Below are the code and all the weights of a small trained network. Each question names an input and a class and asks about switching units off, where a switched-off unit gives its printed mean instead of its output.

import numpy as np


def w(rows, s, z=0):
    codes = np.array(rows[::2]) - 128.0
    scale = np.full(codes.shape[1], s)
    scale[-1] = z or s
    return codes * scale


def f(y):
    return y / 2 * (1 + np.tanh(0.7978845608 * (y + 0.044715 * y**3)))


def log_softmax(a):
    a = a - a.max(-1, keepdims=True)
    return a - np.log(np.exp(a).sum(-1, keepdims=True))


def net(x, mask):
    res = np.array(x, float).reshape(1, 4) / 4 @ E
    y = f(res @ A[0][:, :-1].T + A[0][:, -1])
    res = res + np.where(mask, y, B[0][:, -1]) @ B[0][:, :-1]
    return log_softmax(res[-1] @ U[:, :-1].T + U[:, -1])


A, B = {}, {}
E = w([
[108,123,102,5,218,137],'x0',
[216,147,230,101,125,91],'x1',
[140,128,116,131,136,128],'x2',
[145,83,152,141,138,252],'x3',
],0.016)
A[0] = w([
[172,140,169,156,80,142,115],'neuron 0',
[149,102,148,180,130,145,137],'neuron 1',
[172,132,195,51,160,122,56],'neuron 2',
[133,205,99,138,109,2,254],'neuron 3',
[191,151,183,191,90,79,212],'neuron 4',
[105,151,70,94,126,69,224],'neuron 5',
[44,78,56,72,172,185,183],'neuron 6',
[163,56,144,133,125,227,213],'neuron 7',
[154,200,149,131,57,52,198],'neuron 8',
[72,119,69,238,64,139,220],'neuron 9',
],0.011,0.006)
B[0] = w([
[178,88,164,107,66,146,186],'neuron 0',
[175,140,185,99,99,166,168],'neuron 1',
[122,177,152,112,217,177,203],'neuron 2',
[36,92,125,179,140,95,252],'neuron 3',
[152,74,186,186,132,148,238],'neuron 4',
[13,183,103,135,115,11,206],'neuron 5',
[67,71,39,177,85,164,245],'neuron 6',
[202,111,119,111,110,223,226],'neuron 7',
[110,88,134,193,169,128,224],'neuron 8',
[106,226,169,76,249,174,249],'neuron 9',
],0.011,0.017)
U = w([
[85,210,141,130,233,88,235],'0',
[96,10,80,219,113,155,136],'1',
[155,188,99,55,181,205,193],'2',
[201,97,153,123,35,145,2],'3',
[72,155,31,130,38,63,25],'4',
],0.012,0.0059)

Each question gives the input, the list of numbers given to net, and the class t.
The units are the neurons (one row each of A and B). Each row of codes is followed by its name. A weight is (code - 128) times the scale printed after its matrix; where a second scale follows, it is the last column's (A, B and U).
mask holds one flag per neuron, in row order. A switched-off neuron (its flag False) gives its mean, the last column of its row in B, instead of its output. The means were averaged over made-up inputs and are rounded, as every weight is.
A unit's drop is (log p(t) with every unit on - log p(t) with that unit switched off) / (log p(t) with every unit on - log p(t) with every unit switched off).
The circuit of an input: a set's keep is (log p(t) with only the set's units on - log p(t) with every unit switched off) / (log p(t) with every unit on - log p(t) with every unit switched off). Starting from all 10 units, units are removed one at a time, each time the one whose removal leaves the highest keep (on an exact tie, the one counted first), for as long as the keep stays at least 0.8.
units of the circuit, in order: the units of the circuit, biggest drop first
most important unit: the unit with the biggest drop
top k neurons: the k neurons with the biggest drops, biggest first
drop of u: that unit's drop, to one decimal
input [1,-5,1,-5], class 4: units of the circuit, in order => neuron 2; neuron 5
input [0,-6,3,-3], class 0: units of the circuit, in order => neuron 9
input [0,7,6,7], class 3: top 2 neurons => neuron 9; neuron 0
input [6,0,5,8], class 1: top 2 neurons => neuron 6; neuron 9
input [-4,4,-7,1], class 3: units of the circuit, in order => neuron 6; neuron 0
input [0,4,-6,6], class 3: top 2 neurons => neuron 9; neuron 0
input [-8,-5,-1,1], class 2: units of the circuit, in order => neuron 9; neuron 5
input [-7,1,5,4], class 3: top 2 neurons => neuron 0; neuron 4
input [1,3,0,8], class 2: top 2 neurons => neuron 4; neuron 2
input [-2,4,-4,1], class 3: top 2 neurons => neuron 6; neuron 3
input [0,-2,-2,2], class 2: top 3 neurons => neuron 3; neuron 4; neuron 8
input [0,4,3,-2], class 1: top 2 neurons => neuron 9; neuron 4
input [4,-8,6,-1], class 4: top 2 neurons => neuron 6; neuron 5
input [0,6,5,-6], class 1: units of the circuit, in order => neuron 9
input [3,-5,-7,0], class 4: top 2 neurons => neuron 4; neuron 8
input [8,0,1,8], class 1: top 3 neurons => neuron 6; neuron 9; neuron 1
input [0,-4,8,1], class 2: top 2 neurons => neuron 3; neuron 9
input [-1,-8,-7,-4], class 0: drop of neuron 9 => 2.8
input [-2,5,-6,-5], class 1: drop of neuron 4 => 0.0
input [6,-1,-1,-8], class 4: drop of neuron 9 => 0.2
input [2,-8,1,-2], class 4: most important unit => neuron 6
